B:
1: [-163  399    5  102 -223  162 -150  -99 -322  312  -47 -251 -231   -1
  125 -179   76   77   23  -68 -238   78 -200  131  -62  521  -36  117
   85 -130  -17   27  188]
2: [  44 -267  -48  -78 -309   68   74  211  -70 -155  300  173   53   70
   35 -189  200   98  185 -205   20 -135  -31  141    9 -145   -6  -23
 -164 -163  130   21  315]
3: [-120   40  -15   65 -175  131  -34   63  -37  -32   24  122   95 -105
   13  -44   31  -27   56   64   10   56 -172  104 -112  -84  -71  -10
   33 -121  163  -40   11]
4: [ -67  214   11   58 -116  159  127  122 -267    3 -146   12   77   38
   35 -111  201  194   11  -44   44  -41  -64  170   26  171   15  -43
 -124 -199  127  162   91]
5: [-172  579  -36   86 -122  118  -13 -153 -436  325 -253 -263 -343   88
  184 -251  134  341  -97 -286 -250   67 -116  154  -62  720  -49  108
  -75  -54  -92  103  211]
6: [-104  250 -128  135 -188   67   95   51 -255 -254  -25   97 -110    7
  -26   80  134  295   21 -306 -336  130  101   19 -102  475  119  185
  -61   29   72  135 -112]
7: [-122  139   -8   96   15   38   45   -4  -16 -166  -88  -38   72  -69
  -83   47   -3   82  136  108  -79  165    6  -48   23  180  157   -5
   51  -56  -85    1 -199]
8: [ -27 -103 -122  187 -445  142  -18  270 -133 -639  353  381  207 -125
 -175  364  127   -9   90 -198 -371  106   98   15 -174   98  174  305
  100  -45  433  134 -208]
9: [ 182  170  146   35  155  -93  121  -57   -6 -303 -360    2  193 -111
  254  -74 -150  371 -445 -432  240 -209 -130  199   -7  -32  100  -36
  -70   76   24  -19  240]
10: [ 168  165  136   59  215 -151   32 -169  124 -365 -332  -64  262 -171
  205   34 -285  274 -418 -351  194 -103 -111  112  -11  -29  177   14
   27  122  -74  -85  167]
11: [  52   -7  -31  -22 -248   51   95  120 -277 -132  192 -103  -78  169
   30 -146  249  261  172 -313 -177  -96  104   93  128  387  204   84
 -150 -156  -50  172  302]
12: [  38 -154   35  -69 -170  107   78  159  -77  -52  145  -18  249   82
   -8 -159  186   34  200   61  182 -115  -39  146  147 -105   96 -100
 -137 -301   43  112  300]
13: [ 178  -48  183   41  -41   31   10   95   50 -303 -132  137  339 -189
  183  -31 -116   68 -322 -184  302 -235 -256  243  -56 -363    7  -50
   47  -67  265  -53  231]
14: [  19  -90    2  -54 -314   78   -7  123 -215   51  272  -95 -182  128
   74 -284  210  123  211 -235 -133 -123  -60  127   60  212   39   33
  -81 -168  -18   29  378]
15: [  26  -97  -31  -21 -538  171  -81  220 -324   55  378   65 -157  106
  124 -256  279   70  120 -358 -195 -179 -150  248  -82  152  -88  134
  -79 -191  250   70  487]
16: [ 113   13  209   21  609 -291  198 -167  469 -519 -520  -84  294 -269
   44   42 -431  222 -203   41  396   10  -43 -131  142 -305  285 -269
   98  220 -387 -278 -326]
17: [ 207  -36  203   50   43  -31    3   29   97 -363 -158   62  358 -205
  185   12 -186   90 -352 -223  288 -224 -222  201  -18 -301  101  -20
   76  -15  170  -84  232]
18: [ -88    4  124   89 -632  247 -630  -98 -198  415  654 -516 -154  -49
   55 -132  -25 -543  366  217 -433   60 -386  119   17  435   82  322
  482 -347   23 -105  502]
19: [ 142   73  116   37  146  -83  211   70   25 -397 -345  153  120 -133
  173  -74  -92  370 -345 -401  217 -198 -101  151  -48 -146   51  -89
  -79  131   81  -53   40]
20: [ -75  -32   -1  -77   -6    3   26  -44   52   91   20 -103   11   37
   29 -242   33   83  207   56   96   38  -70   38   76   -9   25 -128
 -104 -131 -214  -79  180]
21: [-198   40  -55  -72  472 -115  248 -163  369 -100 -381  -33  347  -45
 -152  -55 -125  146  233  431  406  264  105 -158  159 -256  143 -366
 -210  -64 -443 -111 -285]
22: [ -48   34  -19    9  -45   90  162  131  -58 -124 -147  222  180  -49
   50 -101  102  176  -47  -51  192  -50  -99  157  -71 -191  -79 -120
 -154 -114  173   39   49]
23: [-121  373   77   98  137  -17  125  -49 -149   41 -397 -144 -354  -83
  113 -219  -28  320  -77 -174  -99   35 -126   10  -24  371   -6  -82
   47  126 -168 -110 -184]
24: [ -96  131  -20  203 -344  114 -228   -4 -157 -244  280 -110   -5 -111
 -102  239  -18 -120  165  -30 -473  199  -16  -46  -48  477  255  330
  280  -72   87   42 -103]
25: [ -82  -52  -66   63 -182  124   94  194  -18 -287   49  318  242  -96
  -74   82   99   34   70   11   37   47  -39   88 -112 -185   -7   -2
  -58 -118  277   46  -97]
26: [ -71  -73   33 -131  304 -122   -3 -270  346   67  -53 -348  351   28
  -65 -144 -160  -27  317  397  322  174   21  -94  283 -109  264 -232
  -92 -200 -568 -116  162]
27: [-119  193   27   27   76   45  158   50  -57   38 -319   97 -123  -89
  104 -235   33  238  -76  -81  118  -18 -183   98  -96  -38 -146 -169
  -72   21   16  -98  -85]
28: [ -68   85    2  -71   87  -65 -122 -287   97  143   54 -448  107   76
    5 -144 -108   15  263  146   14  170   13  -51  214  291  261  -22
  -22 -167 -505  -46  289]
29: [  77   89   99   86  -66   68  225  269 -188 -320 -235  239   -3 -101
  112  -89  109  312 -215 -325   80 -204 -121  178  -70  -58  -21  -59
  -47   17  288   38  -47]
30: [-131  -95   90   76 -229  227  -39  269   18   35   14  298   92 -229
   17 -130   39 -220   61  273  190  -51 -403  182 -192 -492 -283 -155
  147 -163  416 -165  -99]
31: [-150  199   79    3  223   30 -133 -291  158  209 -137 -488  353  -25
  -80  -19 -157 -154  273  570  191  248  -65  -62  256  170  287 -111
   93 -288 -437  -18   57]
32: [-101 -127  -80  150 -224   29 -168    2  164 -476  349   87  220 -186
 -221  350 -123 -212  276  138 -313  293   56 -157  -63   71  276  224
  250  -25   32  -79 -275]
33: [  -8 -263  -52 -128 -245   56   44  140    0   -9  278  101   61   95
   35 -261  165   48  250  -83  102  -95  -66  138   24 -198  -49  -90
 -183 -201   21  -34  361]
34: [-220  340  -43  -17  276    3  125 -213   18  214 -388 -234   61   38
    1 -177  -13  215  130  238  168  209  -14  -31  121  214   69 -192
 -159 -113 -376   -7  -50]
35: [ -61  298  105   63   57   84  155   77 -201   68 -380  -31 -120  -53
  150 -244   76  276 -136 -100  104  -93 -194  157  -19  131  -80 -150
  -45  -43   46   -5   -4]
36: [-176  336  -10  196 -150  -15 -352 -317  -90  -42  195 -535 -238  -75
  -93  176 -181  -96  272   36 -650  375   33 -216   54  910  411  368
  389   21 -405  -69 -137]
37: [ -33    8 -162  148 -387  107   -9  146 -163 -519  275  281  184  -50
 -110  306  118   97   40 -282 -366  126  140   33 -152  240  182  318
    0  -45  292  167  -57]
38: [ -61 -174  -90 -183  230 -106   97 -184  342  -52    3  -92  484   81
  -69 -101  -70   62  284  265  395  142  106  -38  204 -284  185 -238
 -291 -218 -423  -32  241]
39: [ -12  -79  -82 -114    1 -100  121  -53   25 -112  102 -122   -6  151
  -11 -198   92  258  260 -163   -5   39  144  -22  156  176  195  -65
 -232  -83 -345   14  244]
40: [ 156  301  200  133 -147   33 -111  -41 -258 -114 -161 -163  -81 -122
  295  -95 -104  208 -422 -491  -98 -216 -265  254  -73  324   69  182
  166   36  160   -7  331]
41: [   4 -288  -14  -73  -78  -34  123  156  126 -241  179  114   45    8
  -61 -150   75   67  296  -15   65  -20   17  -21   66 -202   87 -140
  -85  -75  -94  -93   22]
42: [ -59   20  -71  178 -270   78  -69   83  -77 -480  229  100  130 -117
 -158  310    6  -24  135  -82 -375  185   93  -72  -63  280  266  273
  173  -23  145   70 -218]
43: [ -55 -256  -84 -102  -84  -73  143  112  139 -184  124  234 -109    3
    2 -237   53  174  204 -186   47   -6  -20   -3  -58 -248  -74 -134
 -165   50  -85 -175   42]
44: [ 186    8  195    4  421 -201  103 -166  354 -454 -383 -115  494 -200
  102   68 -354  172 -277  -40  424  -69  -67   22  143 -279  293 -157
   29   62 -241 -138   21]
45: [ -19   41  -27  -38 -296   55   20   91 -276  102  165  -78 -356  126
  138 -346  209  237  125 -382 -207 -107  -87  140  -13  324  -39   46
 -103  -65  -33    1  346]
46: [ 206  130   95   22  225 -146  235  -25   57 -492 -429  162  275 -124
  228   -8 -154  476 -513 -536  296 -210  -45  176  -39 -146  108  -54
 -168  155   55   -5  151]
47: [-117   50  -67   96 -103   53   31   61   15 -269   16  156  121 -112
  -87  114    5   42   96   19 -110  156   -2  -21  -90   41   93   55
   35  -27   82   -7 -193]
48: [-185  263  -64  -45  335  -46   72 -327  156  119 -307 -303  319   48
  -63  -48 -102  149  171  321  226  279   87  -77  185  176  224 -161
 -180 -168 -499   30   30]
49: [-148  250   58   43  131   63    5 -122  -41  133 -201 -318   94  -11
  -33  -91   -7   41  190  307   71  145  -59  -15  164  252  161 -116
   23 -196 -268   18  -44]
50: [ -29 -375 -277   28  -15 -153   -7 -109  507 -896  395  295  786 -101
 -377  599 -194  -88  314  119  -76  416  413 -263   30 -235  503  197
  -76  -22 -141   33 -230]
51: [  85  220  188  124 -160   96  -15  119 -266 -109 -147  -55 -126 -127
  201 -141    4  163 -245 -301  -61 -205 -267  213  -50  198    7   56
  154  -17  223   -7  121]
52: [ 226  -40  139    7  169 -109   10 -112  219 -474 -158  -43  623 -135
  104  153 -256  111 -291 -134  352 -112  -43  129  103 -247  297   -8
  -18  -63  -30    3  271]
53: [-156  197  -63    6  175   15  272   28  -37  -59 -341   74   31    3
  -11 -137   95  314   62   30  141   95   28   18   23   45    0 -193
 -209  -37 -116   22 -160]
54: [ -57  -22 -109  125 -309  128  -30  131  -71 -395  205  271  274  -92
  -97  237   72    8   46  -92 -174  111   21   67 -137   17   98  194
    8 -107  299   97  -45]
55: [-198  441   13   -3  288  -31  -74 -430   28  342 -325 -568   96   60
   27 -140 -130  115  139  291   82  263  -12  -56  213  487  230  -87
  -39 -167 -584    1  134]
56: [  42 -267   -4  -76 -423  108  -25  228 -131  -42  392  114  -65   61
   74 -269  207    6  203 -218  -46 -169 -141  183  -26 -101  -65   16
  -75 -190  174  -20  395]
57: [-107  193  -19  -45  -43   39 -320 -428   34  329  154 -593  282   93
   25  -64 -122 -147  248  263  -22  223  -50   28  202  410  281  106
   25 -321 -452   41  516]
58: [-109  -81   52  -77  -26   35  -90  -67  129  222   76 -167   20  -24
   39 -293  -41 -118  260  239  167   36 -220   42   77 -147  -40 -171
   15 -177 -206 -187  206]
59: [ 210   65  130   46    3    8  184  136  -97 -400 -253  191  310  -91
  205  -27    2  338 -413 -430  267 -279 -110  269  -34 -170   61  -23
 -129  -24  272   90  246]
60: [ -66  165   12   23   82  -16   41  -95   30  -52 -194  -37   60  -60
   69  -94  -71  164  -40  -57   79   63  -82   47  -16   70   46  -59
  -44   -5 -128  -66   32]
61: [-192  192   25   16  124   35   12 -106   70  166 -228 -123   17  -85
   19 -177  -64   32  129  253  131  146 -165    1    7    5  -37 -171
    9  -92 -191 -129  -80]
62: [-103  100   55  -47  377  -77   82 -239  230  -19 -222 -393  381   26
 -135  -19 -121   31  302  482  274  227  101 -130  330   91  367 -216
  -57 -212 -542    4  -69]
63: [ -75 -112   28  168 -137   76   64  261   59 -499   70  288  106 -232
 -173  196   -8  -66  144  115 -122   94  -47  -72  -99 -136  104   23
  203    9  242  -84 -469]
64: [ -30  -63  -37  -22 -285   41  -51   46 -136  -36  277  -85 -142   79
   25 -175  123   93  217 -205 -209    0  -23   58   25  255   90   92
  -43 -108  -73    4  271]
65: [ -68  240 -174  160 -167    0   89    3 -219 -464   25   94    0   12
  -82  243   93  336    1 -397 -421  191  238  -55  -81  575  270  281
  -63   82   21  184 -154]
66: [ -90  173   84   -2  115  -66   -8 -154  -57  124  -57 -505 -257   71
  -11 -233  -18  137  317   89 -161  113   14 -119  250  536  285  -64
   86  -61 -537  -70    3]
67: [ 165   12  253   17  305 -117    6 -118  284 -275 -329 -115  405 -239
  161  -25 -339   53 -297   13  437 -136 -233  100   81 -343  159 -160
  121    9  -99 -184  106]
68: [-159  -43 -101  -64  147   21  142  -41  245  -62 -162  190  420  -57
  -69  -45  -26   38  131  296  369  160  -32   30   -4 -399  -38 -234
 -216 -161  -73  -46  -30]
69: [ -30 -160  -64  198 -523  176 -178  238  -69 -514  468  316  206 -190
 -140  339   40 -214  127  -75 -372  103  -43   38 -200    3  126  324
  248  -93  461   31 -129]
70: [  92  235   77   17  200  -74  137 -105  -22 -217 -365  -77  205  -34
  166  -57  -89  360 -281 -288  192  -86  -34  129   51  102  149  -53
 -125   21 -114   44  176]
71: [ -76    6  -59  -90   22  -47  104  -68    4   22  -10 -112  -23  111
   27 -226   76  228  208  -85   33   58   45    3  106  146   95 -101
 -193  -84 -300  -16  181]
72: [-166   85  -32  -26   71   70  -19 -126  122  130  -99  -88  297  -27
  -34  -85  -42  -38  159  325  218  169  -90   38   57  -97   31 -137
  -86 -216 -145  -32   85]

[  48   55 -187  324 -159  295   76  -25  144 -100  149   29   32 -237
  -85  121 -190    4 -111 -202   79  146 -165   26   79  -35    3 -185
  -21]
41
[ -30  135  -40 -131   61  107 -251   26 -212  125   53 -111  -53 -159
   49 -308  -70  -20  102  271 -111    4  -91 -180 -169  -87  234  -29
 -181]
34
[ 121   10 -125  404 -221  310  142   72  120 -135   75  -33   28 -187
  -85  148 -237   99 -104 -155    8  130   63   45   75   29  -65 -109
  -70]
2
[  -2  189 -184   79 -169  289 -170 -188  -18    1  214 -127   -5 -145
   40   54 -218   93   33  -22   64   24   61   -3   32  -21   42  -74
 -158]
71
[ -11 -296  259  -48   57    0  255  376  173  366 -226  163  150 -376
 -395  -86  160 -152  -97  187 -358  -32 -519 -272 -117 -236  -34   59
  254]
30
[ -54  149  -16  -15 -413  281  -58 -266  176  160  283  -61  177 -249
 -193  408 -140  165   55 -136   24  -20  -20   84  105 -139 -233  -41
   -9]
56
[  95  186  -27  -97  -39 -119   64  261  178  145 -119    6   27   52
 -205  164  155   81   -5  186 -152  -22  -64 -128   14 -113   38  133
   86]
13
[  69  -24  -58  -38  -13   99  -47  130  -58  117  -46  -92  -43 -131
  -40 -177  -95   57   19   93 -173  -25   49 -125 -114  -18  109   82
 -123]
4
[ -92 -118 -160 -501 -178 -112  -90 -196  311  263  215  171  147 -168
  -36  -17  225   38   87 -330  -14  -91 -279    1  -39  -50   56   -2
   58]
69
[-114  -19 -182 -451  -36  -85 -105 -120  248  337  187  173   82 -242
 -135  -26  141  -87   21 -300   -6  -54 -544  -40  -82 -177  131  -20
  115]
63
[  89   62   26  314 -385  288  102   24   65 -116  126 -100  109 -185
 -120  256 -210  225   24  -60  -32  125  214  101   69    0 -187  -98
 -124]
14
[  10 -104  203 -249 -190   26  -44  103  -20  256  -46  -94  120 -150
 -115  -76   84  160  144  271 -297 -113  158 -146 -118  -47  -69  149
  -75]
1
[ 121    9 -435 -157  -61  -12 -127  -45   45  -77  135  -53 -139   46
  228 -238 -104  147   34 -365   56   12  212   70  -91  197  256   30
 -259]
65
[  71   61  -87   11   31   54  -10  191  -21  102  -37  -38  -63 -143
 -114 -106  -93    6  -21   28 -116   41 -142  -91 -109  -82  134   22
  -63]
22
[  -4  -85   39 -147  -35   20    3  114   71  217  -21   37   62 -205
 -134 -113   71  -10   22   80 -180  -29 -208 -142  -95 -105   65   36
   22]
3
[  86 -136 -203  -55  -86  -84   69  155  145 -110   55  126    8  -70
   88 -229   97   66   25 -271  -28  130  -54   28  -92  116  184 -108
 -106]
42
[ 118 -127  108  289   60   75  124  427 -141 -143 -192    5   -9 -152
    5 -378   -4   -9   -9  322 -224  176   -4 -202 -143   40  183 -118
 -123]
49
[  69   34  -64  298 -129  269   33   72    5  -96   47  -54   20 -167
  -24  -11 -154   52  -42   75  -38  108   31  -69   24    5   30 -121
  -99]
12
[-110   82   -8 -225   31   94 -247  -93  -78  211   96  -30   43 -198
   21 -241   62  -71   93  271  -93  -47 -228 -221 -115 -135  188  -39
  -60]
72
[  46   47 -144  135  181  150 -175  121 -219 -113  -44  -75 -118  -72
  235 -511  -57  -73   17  335  -71   87   15 -249 -131   75  367 -106
 -219]
48
[  47   42  -87  433   51  288  -12  104  -64 -237  -25    1   -7 -127
  142 -256  -49  -91  -75  336   -3  166  -48 -229   33   57  210 -238
  -88]
26
[  44   49 -218  249 -145  315   54  -81  177   25  140    6   11 -244
 -130  183 -244    7 -137 -252   67   58 -163   16   82  -64  -28  -81
   14]
43
[  44 -329    8  -99 -181    9   68   53  176  -34  -28   78  149  -52
  160 -254  250  119   68   81 -163  -28  223 -165  -15  208   61  -13
  -63]
36
[ 111  413 -217 -229  -92 -125 -124  109   77  124   37 -121  -85  146
 -116  222   -7  192   82    7  -30  -27   88   27  -13  -97   84  165
  -82]
59
[  13   52   50 -394 -182   53 -220  -65  -88  332   36 -232   25  -66
  -44  -45  -38  225  188  214 -247 -219  313 -106 -129  -32  -22  265
 -177]
5
[  72 -136 -160   30   79   40   70  192   73   59  -46   70  -45 -178
  -44 -242  -28  -62  -87 -120  -99   52 -225 -117 -103    0  193  -23
  -17]
25
[ 204  -47 -198  474 -226  323  142  102   45 -269   23 -117  -41  -67
   74   34 -287  192  -85 -133   -3  126  399   41   74  199  -26  -64
 -203]
11
[   0  100  -27   98 -157  234  -71  -49    7   48  111  -60   63 -205
  -61   40 -104   45   20  101  -36   45  -48  -72    9  -81    1  -84
  -63]
20
[ 150  282 -242  -65  -17  -65    2  186  149  106  -53  -65 -103  103
 -140  180  -21  107  -44  -27  -57  -22   17  -31   15  -68   89  167
  -13]
19
[ -45  174  -36   15 -206  214 -209 -175  -37  -49  187  -86   96  -89
  124  -30   -1   97  120  261   14   36  128  -92   25    0   60 -130
 -161]
28
[ 113  -87  186  392 -124  143   66  319 -171 -356 -125  -59   76  -31
  193 -351   90  129  101  552 -184  215  366 -195  -55  186  117 -208
 -238]
57
